Here is a tiny trained network, its code and every weight. The questions are about switching its units off for an input and a target symbol, where a switched-off unit gives its printed mean instead of its output.

import numpy as np


def w(rows, s, z=0):
    codes = np.array(rows[::2]) - 128.0
    scale = np.full(codes.shape[1], s)
    scale[-1] = z or s
    return codes * scale


def norm(h):
    return h / np.sqrt((h * h).mean(-1, keepdims=True) + 1e-5)


def f(y):
    return np.maximum(y, 0)


def softmax(a):
    e = np.exp(a - a.max(-1, keepdims=True))
    return e / e.sum(-1, keepdims=True)


def log_softmax(a):
    a = a - a.max(-1, keepdims=True)
    return a - np.log(np.exp(a).sum(-1, keepdims=True))


def net(x, mask):
    ids = ['αβθμψω'.index(c) for c in x.split()]
    T = len(ids)
    res = E[ids] + P[:T]
    q, k, v = (norm(res) @ M[0].T for M in (Q, K, V))
    z = softmax(np.where(np.tri(T) > 0, q @ k.T / 3**0.5, -1e9)) @ v
    res = res + np.where(mask[0], z, O[0][:, -1]) @ O[0][:, :-1]
    y = f(norm(res) @ A[0][:, :-1].T + A[0][:, -1])
    res = res + np.where(mask[1:9], y, B[0][:, -1]) @ B[0][:, :-1]
    return log_softmax(norm(res)[-1] @ U[:, :-1].T + U[:, -1])


Q, K, V, O, A, B = {}, {}, {}, {}, {}, {}
E = w([
[118,106,57,136,109],'α',
[167,183,99,165,161],'β',
[159,155,134,190,93],'θ',
[166,77,140,2,121],'μ',
[113,193,71,167,80],'ψ',
[173,190,57,86,109],'ω',
],0.01)
P = w([
[100,111,173,105,143],'0',
[144,93,80,248,133],'1',
[98,99,126,87,113],'2',
[141,95,85,247,138],'3',
[98,97,123,89,113],'4',
[142,95,88,246,133],'5',
[101,101,123,89,111],'6',
],0.016)
Q[0] = w([
[6,134,214,74,127],'head 1',
[152,119,210,174,53],'head 1',
[108,179,111,104,213],'head 1',
],0.013)
K[0] = w([
[191,92,35,170,60],'head 1',
[139,140,219,175,100],'head 1',
[156,148,9,113,187],'head 1',
],0.014)
V[0] = w([
[55,255,65,178,156],'head 1',
[85,120,79,53,54],'head 1',
[46,77,106,230,93],'head 1',
],0.0081)
O[0] = w([
[76,89,84,197,128,122],'head 1',
[199,112,2,151,186,254],'head 1',
[159,57,94,111,61,127],'head 1',
],0.01,0.0059)
A[0] = w([
[141,125,126,228,92,253],'neuron 1',
[42,92,135,1,176,180],'neuron 2',
[153,65,110,41,82,99],'neuron 3',
[27,81,130,112,81,81],'neuron 4',
[41,166,221,105,71,35],'neuron 5',
[211,116,144,151,17,60],'neuron 6',
[133,138,43,95,111,160],'neuron 7',
[184,200,131,46,164,167],'neuron 8',
],0.011,0.0064)
B[0] = w([
[98,114,159,41,111,245],'neuron 1',
[170,69,98,1,127,163],'neuron 2',
[47,127,86,186,156,180],'neuron 3',
[131,197,231,139,107,144],'neuron 4',
[187,126,10,232,160,138],'neuron 5',
[204,121,204,100,232,154],'neuron 6',
[139,173,236,195,113,234],'neuron 7',
[98,134,94,123,2,169],'neuron 8',
],0.0099,0.011)
U = w([
[40,166,205,156,64,108],'α',
[109,123,165,7,150,253],'β',
[138,241,81,91,53,123],'θ',
[236,111,144,148,120,83],'μ',
[80,69,57,158,85,92],'ψ',
[102,193,103,154,215,141],'ω',
],0.014,0.0062)

Each question gives the input, a string of symbols that net reads in full, and the target symbol t.
The units are the heads (3 rows each of Q, K, V and O) and the neurons (one row each of A and B). Each row of codes is followed by its name. A weight is (code - 128) times the scale printed after its matrix; where a second scale follows, it is the last column's (O, A, B and U).
mask holds one flag per unit, heads first, then neurons. A switched-off unit (its flag False) gives its mean, the last column of its rows in O or B, instead of its output. The means were averaged over made-up inputs and are rounded, as every weight is.
A unit's drop is (log p(t) with every unit on - log p(t) with that unit switched off) / (log p(t) with every unit on - log p(t) with every unit switched off).
The circuit of an input: a set's keep is (log p(t) with only the set's units on - log p(t) with every unit switched off) / (log p(t) with every unit on - log p(t) with every unit switched off). Starting from all 9 units, units are removed one at a time, each time the one whose removal leaves the highest keep (on an exact tie, the one counted first), for as long as the keep stays at least 0.8.
units of the circuit, in order: the units of the circuit, biggest drop first
top k neurons: the k neurons with the biggest drops, biggest first
drop when u is switched off: that unit's drop, to one decimal
input ω α μ α β α α, target ψ: units of the circuit, in order => neuron 1
input β α ω, target θ: units of the circuit, in order => neuron 8; head 1
input α ψ ψ ψ, target μ: units of the circuit, in order => head 1; neuron 6
input α ω ω α ω α, target μ: units of the circuit, in order => head 1; neuron 3
input θ ω ψ α θ, target μ: units of the circuit, in order => neuron 5; head 1; neuron 6
input μ ω α α α α α, target ψ: units of the circuit, in order => neuron 3; head 1
input ψ ω α ω ω, target θ: units of the circuit, in order => neuron 7; head 1
input θ β ψ μ, target β: top 2 neurons => neuron 6; neuron 7
input ω ω ψ ω, target ω: drop when head 1 is switched off => 1.5
input ω α μ θ θ α β, target ω: drop when head 1 is switched off => 0.9
input θ θ α θ, target β: drop when head 1 is switched off => 0.7
